Each row is followed by its group and then its class within the group.
[-32 -22   4 -58   7  -8  12 -28 -27   4   8   2  -1  16  -8  -2   2  31
  -9   5 -10 -20  10  -6 -50  -3  -7   9   7 -10   2  54  -4  -6  -1  -6
 -21   0   2  11  11  15 -27 -12] => cz.W
[-24 -18   3 -35   3 -16  11 -22 -18   8   2   7   7  11 -14  -3  -1  19
 -14   8  -9 -13   8 -13 -22  -7  -6  -3  -2  -1  -8  25   3   0   7   1
 -15  -4   2  22   1  -9  -9  -8] => cz.W
[-41 -29   4 -62   6 -12  12 -39 -30   4   4  -6  -1  15 -13   0  13  38
 -11  12  -8 -32  12  -9 -56  -5  -7   6  10 -14  -2  59  -6  -6   2   3
 -24   2   0   9   2  19 -38 -16] => cz.W
[-22 -12  -2 -54  -2  19   5 -27 -15 -10  15 -12 -10   3  24  -6  17  41
 -19  12  -1 -33  -8   0 -63   6  -3   7   5 -16  -9  47   4 -15   8   6
 -22  -3   6  -3  32  60 -48 -17] => tn.A
[-34 -32   3 -53   4 -10  11 -32 -26   5   3   5   5  12  -6  -1   6  35
 -20   9 -10 -32   6 -14 -45 -12 -10  -6  -2 -12  -5  44  -6  -2   6 -15
 -18   1   2   8   4   7 -29 -18] => cz.W
[-20 -15   0 -53  -1  27   4 -27 -12  -3  21  -5 -11   2  25  -4  27  36
 -26   9  -6 -37   1  22 -78  -6   1   9   2  -2  -3  55  -6 -10  11   9
 -24  -3  -3   0  29  69 -51 -13] => tn.Q
[-28 -20   8 -69   7  -5  11 -26 -26  -4  12   6  -1  17  -8 -15  -1  30
  -8   7 -11  -5  14   4 -55  -8 -17   3   2 -17   3  58  -1   0   6 -15
 -23   3  -1   3  15   2 -23 -15] => cz.V
[-39 -27   3 -60   8 -12  14 -34 -29  14   3  -2  -1  18  -3   1  10  32
 -18  10  -5 -32  14 -15 -55  -7  -3   4  -1 -15  -5  50 -12  -5   5   7
 -23   2   2   6   2  23 -39 -15] => cz.W
[-32 -13  -2 -52   0  -5   9 -29 -23   4   9  -8  -3  21 -14  -7  10  35
 -13  12  -6 -25   2 -13 -49   0   1   8   4 -14  -2  52  -7  -5   7  13
 -23   4   0  15  10  27 -29 -16] => cc.S
[-30 -30  -2 -44  -1  -6  14 -26 -24   5   1   2   6  10 -10  -1  -1  28
 -13  10  -6 -26   5 -16 -33  -4  -4  -1   2 -12   0  36  -4  -1   1   5
 -14   1   1  13   0  11 -19 -14] => cz.W
[-25 -18   6 -68  11  -1  11 -33 -21   2  20   5  -2  11   2  -6   6  36
 -14  12 -13  -8  13  14 -71 -13 -19   4   3  -6   5  58   0   3   7  -9
 -33   4  -2   4  24  19 -30 -14] => cz.V
[-56 -37   4 -93   2  -8  15 -66 -45   3  12 -10   0  22 -10   8  26  60
 -11   6  -8 -44  16   5 -93  -6  -2  18  11  -9  -4  91 -17  -6   4  22
 -34   2  -1   8   3  65 -69 -20] => cc.S
[-34 -15 -11 -51  -1  -5  17 -28 -29   5   5 -11   1  12 -19   5   4  29
   1  20  -2 -16   3 -10 -52   3   9  17   7 -15   5  55  -4  -5   4   8
 -19   3  -6  10   3  27 -31  -4] => cc.H
[ -8   6  -6 -36  -5   9   3 -19  -9  -2  18 -12 -12   1  16  -3   5  26
  -9  11  -2 -17  -7   0 -41  10   8   9   4 -11 -11  39  -3 -14   5  13
 -16  -2   2   6  27  49 -36  -9] => tn.X
[-24 -17   0 -37   7 -18   7 -20 -19  14   3   6   1  13 -18   6   0  12
  -8   7  -9 -10  11 -12 -22  -9  -6   1   1  -1  -4  29  -9   1   8   2
 -16  -1   6  14 -12 -13 -12 -12] => cz.W
[-27 -20   4 -45   6 -18   7 -20 -25   4   2   0   5  21 -15  -1  -1  27
 -10   4  -7 -10  12 -13 -39  -6  -9   0  -3 -12   0  36  -2   3   6  -4
 -17  -1   1   6   1  -9 -13  -9] => cz.W
[-26 -14  -1 -44  -2  -5   7 -28 -22 -27   5  -8   0  10  -7   2  19  33
  -3   1  -3 -20   5   0 -51  -2   6  11   3   1  -5  41 -10  -8   4  18
 -16   0  -6   6   1  35 -34 -10] => cc.U
[-34 -15   3 -64   6 -22  15 -33 -30   5   4   0   1  24 -11   8   6  33
 -12   8 -12 -15  18  -7 -57  -8 -12  14   3 -12  -1  57  -7  -3   8  -3
 -24   3   5   9  12  14 -45 -16] => cz.W
